Below are the code and all the weights of a small trained network. Each question names an input and a target symbol and asks about switching units off, where a switched-off unit gives its printed mean instead of its output.

import numpy as np


def w(rows, s, z=0):
    codes = np.array(rows[::2]) - 128.0
    scale = np.full(codes.shape[1], s)
    scale[-1] = z or s
    return codes * scale


def f(y):
    return np.maximum(y, 0)


def softmax(a):
    e = np.exp(a - a.max(-1, keepdims=True))
    return e / e.sum(-1, keepdims=True)


def log_softmax(a):
    a = a - a.max(-1, keepdims=True)
    return a - np.log(np.exp(a).sum(-1, keepdims=True))


def net(x, mask):
    ids = ['εζθλμπστφω'.index(c) for c in x.split()]
    T = len(ids)
    res = E[ids] + P[:T]
    u = 0
    for l in range(2):
        q, k, v = (res @ M[l].T for M in (Q, K, V))
        z = softmax(np.where(np.tri(T) > 0, q @ k.T / 4**0.5, -1e9)) @ v
        res = res + np.where(mask[u], z, O[l][:, -1]) @ O[l][:, :-1]
        u += 1
        y = f(res @ A[l][:, :-1].T + A[l][:, -1])
        res = res + np.where(mask[u : u + 8], y, B[l][:, -1]) @ B[l][:, :-1]
        u += 8
    return log_softmax(res[-1] @ U[:, :-1].T + U[:, -1])


Q, K, V, O, A, B = {}, {}, {}, {}, {}, {}
E = w([
[121,127,42,169],'ε',
[162,125,109,118],'ζ',
[163,122,109,119],'θ',
[196,111,142,107],'λ',
[30,165,176,123],'μ',
[133,51,71,165],'π',
[150,148,57,59],'σ',
[214,216,161,18],'τ',
[139,189,74,254],'φ',
[186,103,154,176],'ω',
],0.0091)
P = w([
[141,86,3,101],'0',
[95,19,70,194],'1',
[122,73,108,172],'2',
[140,107,120,169],'3',
[148,133,132,166],'4',
[161,151,144,168],'5',
[169,171,149,172],'6',
[179,187,164,178],'7',
[187,206,156,183],'8',
],0.0031)
Q[0] = w([
[127,98,103,136],'0.h0',
[131,131,159,167],'0.h0',
[87,9,91,109],'0.h0',
[153,160,106,142],'0.h0',
],0.012)
K[0] = w([
[145,104,91,141],'0.h0',
[129,119,178,148],'0.h0',
[251,115,38,155],'0.h0',
[63,98,119,118],'0.h0',
],0.011)
V[0] = w([
[245,110,90,157],'0.h0',
[199,136,32,107],'0.h0',
[130,104,112,73],'0.h0',
[122,146,112,139],'0.h0',
],0.011)
O[0] = w([
[90,1,151,107,170],'0.h0',
[52,71,73,52,253],'0.h0',
[118,150,135,79,141],'0.h0',
[119,123,108,130,155],'0.h0',
],0.0096,0.0012)
A[0] = w([
[180,54,187,105,118],'0.n0',
[254,142,101,78,125],'0.n1',
[182,126,150,179,101],'0.n2',
[185,202,201,16,9],'0.n3',
[88,213,148,95,48],'0.n4',
[192,84,200,27,250],'0.n5',
[146,62,164,54,81],'0.n6',
[99,118,160,88,47],'0.n7',
],0.011,0.0026)
B[0] = w([
[69,56,128,90,199],'0.n0',
[157,150,163,47,208],'0.n1',
[139,89,180,158,180],'0.n2',
[250,134,78,180,189],'0.n3',
[68,135,64,98,197],'0.n4',
[3,170,121,170,255],'0.n5',
[207,94,108,155,221],'0.n6',
[141,111,160,107,148],'0.n7',
],0.021,0.0042)
Q[1] = w([
[129,138,135,117],'1.h0',
[179,197,254,88],'1.h0',
[29,159,96,197],'1.h0',
[86,148,86,72],'1.h0',
],0.016)
K[1] = w([
[125,129,113,123],'1.h0',
[104,138,3,208],'1.h0',
[112,211,228,128],'1.h0',
[100,157,112,70],'1.h0',
],0.017)
V[1] = w([
[123,111,169,186],'1.h0',
[133,132,80,187],'1.h0',
[117,94,1,159],'1.h0',
[133,108,72,223],'1.h0',
],0.0089)
O[1] = w([
[112,183,151,154,120],'1.h0',
[116,140,84,199,157],'1.h0',
[47,77,2,179,255],'1.h0',
[94,156,64,216,181],'1.h0',
],0.008,0.0089)
A[1] = w([
[220,100,144,116,178],'1.n0',
[93,56,151,84,3],'1.n1',
[125,146,99,18,54],'1.n2',
[133,73,149,37,208],'1.n3',
[91,115,237,114,238],'1.n4',
[181,11,194,156,36],'1.n5',
[181,52,197,88,31],'1.n6',
[56,178,196,177,155],'1.n7',
],0.012,0.002)
B[1] = w([
[33,156,116,155,160],'1.n0',
[202,178,88,122,254],'1.n1',
[116,166,63,67,177],'1.n2',
[220,88,91,141,187],'1.n3',
[179,25,185,179,188],'1.n4',
[69,5,180,50,161],'1.n5',
[50,173,23,142,150],'1.n6',
[64,214,212,143,209],'1.n7',
],0.018,0.0063)
U = w([
[137,122,120,129,14],'ε',
[76,99,79,179,162],'ζ',
[138,86,184,159,190],'θ',
[129,91,125,85,116],'λ',
[254,122,144,180,232],'μ',
[183,171,92,49,140],'π',
[147,157,168,179,115],'σ',
[206,183,99,151,62],'τ',
[138,120,120,142,3],'φ',
[8,151,111,74,212],'ω',
],0.0057,0.0049)

Each question gives the input, a string of symbols that net reads in full, and the target symbol t.
The units are the heads (4 rows each of Q, K, V and O) and the neurons (one row each of A and B). Each row of codes is followed by its name. A weight is (code - 128) times the scale printed after its matrix; where a second scale follows, it is the last column's (O, A, B and U).
mask holds one flag per unit, layer by layer, with each layer's heads first. A switched-off unit (its flag False) gives its mean, the last column of its rows in O or B, instead of its output. The means were averaged over made-up inputs and are rounded, as every weight is.
A unit's drop is (log p(t) with every unit on - log p(t) with that unit switched off) / (log p(t) with every unit on - log p(t) with every unit switched off).
The circuit of an input: a set's keep is (log p(t) with only the set's units on - log p(t) with every unit switched off) / (log p(t) with every unit on - log p(t) with every unit switched off). Starting from the 12 units with the biggest drops (on a tie, the unit counted first), units are removed one at a time, each time the one whose removal leaves the highest keep (on an exact tie, the one counted first), for as long as the keep stays at least 0.8.
units of the circuit, in order: the units of the circuit, biggest drop first
unit that matters most: the unit with the biggest drop
k most important neurons: the k neurons with the biggest drops, biggest first
top k neurons in layer l: the k neurons of layer l with the biggest drops, biggest first
input ω σ φ ζ ω λ ω, target ω: unit that matters most	0.h0
input σ ω θ λ μ, target μ: units of the circuit, in order	1.h0; 0.n3; 1.n4; 1.n3
input ε ε ζ μ φ, target σ: units of the circuit, in order	0.h0; 1.h0; 1.n7; 0.n2
input σ σ μ, target π: 2 most important neurons	0.n5; 0.n4
input μ μ φ μ, target σ: units of the circuit, in order	0.h0; 1.h0; 1.n7
input ε ω ω λ ε σ λ, target ω: units of the circuit, in order	0.h0; 0.n5
input μ τ λ θ λ ε σ, target π: units of the circuit, in order	1.h0; 0.n1; 1.n2
input θ μ λ μ φ ε λ, target ω: units of the circuit, in order	0.n5; 1.n7
input φ φ λ φ τ, target ζ: units of the circuit, in order	0.n3; 0.h0; 0.n5
input φ μ τ μ φ ω ω θ ω, target ω: units of the circuit, in order	0.n3; 0.n6
input μ μ π μ φ ε μ μ, target σ: top 2 neurons in layer 0	0.n2; 0.n1
input μ ζ θ φ σ, target π: top 3 neurons in layer 0	0.n3; 0.n1; 0.n2
input σ θ π φ μ ε π ζ π, target λ: units of the circuit, in order	1.n5; 1.h0; 0.h0; 0.n5
input μ μ ω ω μ, target θ: unit that matters most	1.n4
input π λ ε ζ μ ε θ, target μ: units of the circuit, in order	1.h0; 0.n3; 0.n6; 1.n3
input ζ μ λ σ λ ω, target θ: 4 most important neurons	1.n4; 1.n5; 0.n4; 0.n2
input ζ ε μ λ ζ, target μ: 3 most important neurons	0.n3; 0.n4; 1.n3
input τ τ λ φ ω μ π, target λ: units of the circuit, in order	1.n5; 0.h0; 1.h0
input ζ σ τ μ τ, target τ: 3 most important neurons	0.n3; 0.n5; 0.n6
input φ ω μ, target θ: units of the circuit, in order	1.h0; 0.n3; 1.n4
input φ π σ τ, target ζ: top 2 neurons in layer 1	1.n1; 1.n7
input ζ λ λ μ λ, target μ: 2 most important neurons	1.n4; 0.n5
input λ λ μ ζ ω λ, target μ: 2 most important neurons	1.n4; 0.n0
input λ μ σ σ μ λ σ μ, target π: 4 most important neurons	0.n4; 0.n5; 1.n2; 0.n6
input μ λ λ ω λ ζ, target μ: top 3 neurons in layer 1	1.n4; 1.n3; 1.n1
input φ λ λ μ θ, target μ: 3 most important neurons	0.n3; 0.n6; 0.n5
input ζ φ λ λ ε μ, target μ: unit that matters most	0.n5
